Below are the code and all the weights of a small trained network. Each question names an input and a class and asks about switching units off, where a switched-off unit gives its printed mean instead of its output.

import numpy as np


def w(rows, s, z=0):
    codes = np.array(rows[::2]) - 128.0
    scale = np.full(codes.shape[1], s)
    scale[-1] = z or s
    return codes * scale


def norm(h):
    return h / np.sqrt((h * h).mean(-1, keepdims=True) + 1e-5)


def f(y):
    return np.maximum(y, 0)


def log_softmax(a):
    a = a - a.max(-1, keepdims=True)
    return a - np.log(np.exp(a).sum(-1, keepdims=True))


def net(x, mask):
    res = np.array(x, float).reshape(1, 2) / 4 @ E
    u = 0
    for l in range(2):
        y = f(norm(res) @ A[l][:, :-1].T + A[l][:, -1])
        res = res + np.where(mask[u : u + 3], y, B[l][:, -1]) @ B[l][:, :-1]
        u += 3
    return log_softmax(norm(res)[-1] @ U[:, :-1].T + U[:, -1])


A, B = {}, {}
E = w([
[102,124,192,161,112,74,161,134,75],'x0',
[135,248,146,164,184,208,162,212,125],'x1',
],0.011)
A[0] = w([
[119,95,152,190,106,71,167,67,2,2],'0.n0',
[82,149,75,188,199,128,191,122,109,192],'0.n1',
[101,62,143,170,118,56,130,148,127,53],'0.n2',
],0.0064,0.0024)
B[0] = w([
[85,165,202,122,201,142,139,199,156,254],'0.n0',
[247,85,60,160,97,66,118,110,149,232],'0.n1',
[56,73,88,89,220,101,100,227,180,220],'0.n2',
],0.011,0.0046)
A[1] = w([
[134,112,254,190,130,39,207,158,26,219],'1.n0',
[109,42,146,50,86,86,74,148,147,244],'1.n1',
[27,72,166,91,90,61,213,128,42,2],'1.n2',
],0.0074,0.0038)
B[1] = w([
[168,150,200,124,56,51,181,126,37,233],'1.n0',
[74,132,113,131,137,164,58,16,151,254],'1.n1',
[193,132,253,165,188,61,136,244,236,164],'1.n2',
],0.012,0.0085)
U = w([
[59,88,63,94,154,157,64,15,162,180],'0',
[209,156,66,126,154,162,121,185,191,228],'1',
[78,103,236,109,167,38,97,152,161,132],'2',
[188,165,170,133,38,83,199,156,3,203],'3',
[112,103,132,134,105,149,141,117,108,9],'4',
[105,89,145,136,145,178,150,109,69,9],'5',
[85,94,100,114,92,143,166,120,68,10],'6',
[95,141,127,99,91,148,156,92,88,4],'7',
],0.017,0.0044)

Each question gives the input, the list of numbers given to net, and the class t.
The units are the neurons (one row each of A and B). Each row of codes is followed by its name. A weight is (code - 128) times the scale printed after its matrix; where a second scale follows, it is the last column's (A, B and U).
mask holds one flag per neuron, layer by layer. A switched-off neuron (its flag False) gives its mean, the last column of its row in B, instead of its output. The means were averaged over made-up inputs and are rounded, as every weight is.
A unit's drop is (log p(t) with every unit on - log p(t) with that unit switched off) / (log p(t) with every unit on - log p(t) with every unit switched off).
The circuit of an input: a set's keep is (log p(t) with only the set's units on - log p(t) with every unit switched off) / (log p(t) with every unit on - log p(t) with every unit switched off). Starting from all 6 units, units are removed one at a time, each time the one whose removal leaves the highest keep (on an exact tie, the one counted first), for as long as the keep stays at least 0.8.
circuit, biggest first: the units of the circuit, biggest drop first
k most important neurons: the k neurons with the biggest drops, biggest first
k most important neurons of layer l: the k neurons of layer l with the biggest drops, biggest first
drop of u: that unit's drop, to one decimal
input [-2,2], class 1: circuit, biggest first -> 1.n0
input [-2,3], class 1: 2 most important neurons of layer 1 -> 1.n0, 1.n1
input [6,1], class 3: 2 most important neurons of layer 1 -> 1.n0, 1.n1
input [1,8], class 3: circuit, biggest first -> 0.n2, 1.n1
input [-3,1], class 1: circuit, biggest first -> 1.n0, 1.n1
input [-2,0], class 0: 2 most important neurons -> 1.n0, 0.n0
input [-2,1], class 1: 2 most important neurons of layer 1 -> 1.n0, 1.n1
input [1,6], class 3: 2 most important neurons -> 0.n2, 1.n1
input [8,1], class 3: 3 most important neurons -> 1.n0, 1.n1, 0.n1
input [0,1], class 1: 4 most important neurons -> 1.n0, 1.n1, 0.n0, 0.n2
input [0,4], class 1: 2 most important neurons -> 1.n0, 0.n0
input [-3,0], class 0: 3 most important neurons -> 1.n0, 0.n0, 1.n2
input [0,2], class 1: 3 most important neurons -> 1.n0, 0.n0, 1.n1
input [-1,4], class 1: most important neuron of layer 1 -> 1.n0
input [-1,-4], class 0: drop of 1.n1 -> 0.2
